Below is a small trained network, with its code and all its weights. Each question gives an input and a target symbol and asks what happens when units are switched off, that is, made to give their printed mean instead of their output.

import numpy as np


def w(rows, s, z=0):
    codes = np.array(rows[::2]) - 128.0
    scale = np.full(codes.shape[1], s)
    scale[-1] = z or s
    return codes * scale


def norm(h):
    return h / np.sqrt((h * h).mean(-1, keepdims=True) + 1e-5)


def f(y):
    return y / 2 * (1 + np.tanh(0.7978845608 * (y + 0.044715 * y**3)))


def softmax(a):
    e = np.exp(a - a.max(-1, keepdims=True))
    return e / e.sum(-1, keepdims=True)


def log_softmax(a):
    a = a - a.max(-1, keepdims=True)
    return a - np.log(np.exp(a).sum(-1, keepdims=True))


def net(x, mask):
    ids = ['ΔΘΠΦΨΩβεζημστ'.index(c) for c in x.split()]
    T = len(ids)
    res = E[ids] + P[:T]
    u = 0
    for l in range(2):
        q, k, v = (norm(res) @ M[l].T for M in (Q, K, V))
        z = softmax(np.where(np.tri(T) > 0, q @ k.T / 4**0.5, -1e9)) @ v
        res = res + np.where(mask[u], z, O[l][:, -1]) @ O[l][:, :-1]
        u += 1
        y = f(norm(res) @ A[l][:, :-1].T + A[l][:, -1])
        res = res + np.where(mask[u : u + 8], y, B[l][:, -1]) @ B[l][:, :-1]
        u += 8
    return log_softmax(norm(res)[-1] @ U[:, :-1].T + U[:, -1])


Q, K, V, O, A, B = {}, {}, {}, {}, {}, {}
E = w([
[141,175,26],'Δ',
[132,97,163],'Θ',
[8,153,243],'Π',
[143,112,176],'Φ',
[128,113,171],'Ψ',
[109,181,210],'Ω',
[150,190,198],'β',
[191,118,165],'ε',
[159,88,18],'ζ',
[148,118,120],'η',
[167,7,215],'μ',
[203,165,203],'σ',
[189,90,59],'τ',
],0.013)
P = w([
[180,92,108],'0',
[113,114,185],'1',
[110,130,147],'2',
[103,237,4],'3',
[88,64,144],'4',
[110,132,150],'5',
[124,234,4],'6',
[88,61,139],'7',
[143,134,137],'8',
[122,233,7],'9',
[91,61,137],'10',
[145,134,141],'11',
[91,238,12],'12',
[91,62,135],'13',
],0.015)
Q[0] = w([
[117,95,99],'0.h1',
[201,75,152],'0.h1',
[54,184,85],'0.h1',
[252,79,162],'0.h1',
],0.014)
K[0] = w([
[101,111,123],'0.h1',
[121,110,208],'0.h1',
[137,97,24],'0.h1',
[46,123,254],'0.h1',
],0.018)
V[0] = w([
[117,133,241],'0.h1',
[43,39,178],'0.h1',
[220,253,163],'0.h1',
[70,85,157],'0.h1',
],0.0063)
O[0] = w([
[1,202,160,245],'0.h1',
[91,43,207,255],'0.h1',
[148,72,136,54],'0.h1',
[169,125,10,184],'0.h1',
],0.0061,0.00048)
A[0] = w([
[198,154,125,2],'0.n1',
[73,155,94,204],'0.n2',
[81,70,151,177],'0.n3',
[168,245,141,117],'0.n4',
[126,128,67,3],'0.n5',
[175,207,155,235],'0.n6',
[115,167,161,80],'0.n7',
[94,250,139,98],'0.n8',
],0.018,0.0036)
B[0] = w([
[88,164,177,146],'0.n1',
[195,163,61,185],'0.n2',
[99,173,127,254],'0.n3',
[124,19,217,219],'0.n4',
[113,51,135,155],'0.n5',
[82,152,185,209],'0.n6',
[145,69,139,158],'0.n7',
[247,138,232,223],'0.n8',
],0.012,0.0077)
Q[1] = w([
[37,40,125],'1.h1',
[174,188,113],'1.h1',
[20,199,102],'1.h1',
[60,10,118],'1.h1',
],0.011)
K[1] = w([
[84,34,178],'1.h1',
[175,158,40],'1.h1',
[131,109,228],'1.h1',
[82,3,112],'1.h1',
],0.012)
V[1] = w([
[3,140,32],'1.h1',
[162,242,115],'1.h1',
[251,155,142],'1.h1',
[149,170,126],'1.h1',
],0.0056)
O[1] = w([
[164,92,141,4],'1.h1',
[188,198,2,80],'1.h1',
[75,171,66,140],'1.h1',
[131,145,108,114],'1.h1',
],0.0064,0.0027)
A[1] = w([
[87,55,168,60],'1.n1',
[146,75,195,40],'1.n2',
[188,19,167,54],'1.n3',
[161,39,193,31],'1.n4',
[101,102,111,201],'1.n5',
[95,50,49,1],'1.n6',
[251,179,133,106],'1.n7',
[199,151,181,45],'1.n8',
],0.011,0.0058)
B[1] = w([
[138,127,200,215],'1.n1',
[166,162,118,232],'1.n2',
[123,160,43,244],'1.n3',
[168,181,75,250],'1.n4',
[116,110,128,235],'1.n5',
[70,188,202,141],'1.n6',
[149,140,248,239],'1.n7',
[128,191,222,198],'1.n8',
],0.015,0.0025)
U = w([
[161,99,163,90],'Δ',
[129,118,144,237],'Θ',
[120,42,116,207],'Π',
[139,175,96,155],'Φ',
[119,5,177,138],'Ψ',
[160,212,129,77],'Ω',
[74,174,119,82],'β',
[212,36,145,173],'ε',
[143,170,159,101],'ζ',
[175,63,127,195],'η',
[200,157,107,174],'μ',
[112,222,152,1],'σ',
[87,207,157,48],'τ',
],0.024,0.0093)

Each question gives the input, a string of symbols that net reads in full, and the target symbol t.
The units are the heads (4 rows each of Q, K, V and O) and the neurons (one row each of A and B). Each row of codes is followed by its name. A weight is (code - 128) times the scale printed after its matrix; where a second scale follows, it is the last column's (O, A, B and U).
mask holds one flag per unit, layer by layer, with each layer's heads first. A switched-off unit (its flag False) gives its mean, the last column of its rows in O or B, instead of its output. The means were averaged over made-up inputs and are rounded, as every weight is.
A unit's drop is (log p(t) with every unit on - log p(t) with that unit switched off) / (log p(t) with every unit on - log p(t) with every unit switched off).
The circuit of an input: a set's keep is (log p(t) with only the set's units on - log p(t) with every unit switched off) / (log p(t) with every unit on - log p(t) with every unit switched off). Starting from the 12 units with the biggest drops (on a tie, the unit counted first), units are removed one at a time, each time the one whose removal leaves the highest keep (on an exact tie, the one counted first), for as long as the keep stays at least 0.8.
units of the circuit, in order: the units of the circuit, biggest drop first
unit that matters most: the unit with the biggest drop
k most important neurons: the k neurons with the biggest drops, biggest first
k most important neurons of layer l: the k neurons of layer l with the biggest drops, biggest first
drop when u is switched off: that unit's drop, to one decimal
input ε μ Π Π ε Π Π β, target τ: units of the circuit, in order : [0.n4; 0.n8]
input ε Ω η Π Ω, target β: unit that matters most : 0.n4
input Ω Ω η Φ β ε σ Δ, target Π: 2 most important neurons : [0.n8; 0.n5]
input ε η Φ Φ Θ Θ, target β: units of the circuit, in order : [0.n4; 0.n8; 1.n7; 1.n8]
input Θ Ω Ω Ω τ Θ ε Δ Π η ε σ Ψ τ, target β: units of the circuit, in order : [0.n8; 0.n4; 0.h1]
input μ μ β Π β, target τ: 4 most important neurons of layer 0 : [0.n4; 0.n5; 0.n3; 0.n8]
input Π Π μ μ Π η, target Ω: units of the circuit, in order : [0.h1; 0.n4; 0.n2]
input Π η Π Π ζ μ Ψ Π Θ Ω Ω τ, target Φ: 2 most important neurons : [1.n3; 0.n4]
input Π ε τ, target Φ: 3 most important neurons of layer 0 : [0.n4; 0.n8; 0.n2]
input τ Π β Π Ω σ Θ Π Φ μ, target μ: 2 most important neurons : [0.n4; 0.n2]
input Π μ Ψ τ, target ε: 3 most important neurons : [0.n5; 0.n3; 0.n4]
input ε σ Φ, target τ: 2 most important neurons of layer 0 : [0.n4; 0.n3]
input τ β Δ, target μ: 2 most important neurons : [0.n4; 0.n3]
input Ω η Π Δ β Π Ω τ σ Π Π ζ, target Π: most important neuron : [0.n8]
input τ Π β ζ Ω Π Θ Ψ Φ Ω Φ Δ μ, target μ: 3 most important neurons of layer 0 : [0.n3; 0.n5; 0.n8]
input Π η Ω ζ σ η Π ζ, target β: 3 most important neurons : [0.n4; 1.n6; 0.n3]
input Δ Φ Ω Ω η ε ε Φ ε β τ ζ, target Π: 4 most important neurons of layer 0 : [0.n8; 0.n5; 0.n6; 0.n4]
input ζ Φ Ψ η β τ Π ε Φ ζ β Θ, target β: 3 most important neurons : [0.n4; 0.n8; 0.n3]
input ζ μ Φ, target τ: 3 most important neurons of layer 0 : [0.n4; 0.n3; 0.n5]
input η μ β Ψ Ω Δ, target μ: 3 most important neurons : [0.n4; 1.n4; 1.n3]
input ζ Π σ ε ε ζ Π σ η Θ Ψ τ Ψ τ, target β: unit that matters most : 0.n8
input η Π Ω σ Θ ζ Θ μ σ Θ η, target β: 2 most important neurons of layer 0 : [0.n3; 0.n4]
input μ Ω Θ Π Π μ Π μ β ζ μ Π μ σ, target Ψ: drop when 0.n6 is switched off : 0.3
input Ω η η, target Ω: drop when 0.h1 is switched off : 1.7
input Δ ε ζ Π Δ, target Π: drop when 0.n3 is switched off : 0.1
input Π ζ ε Θ η, target β: drop when 0.n4 is switched off : 0.6
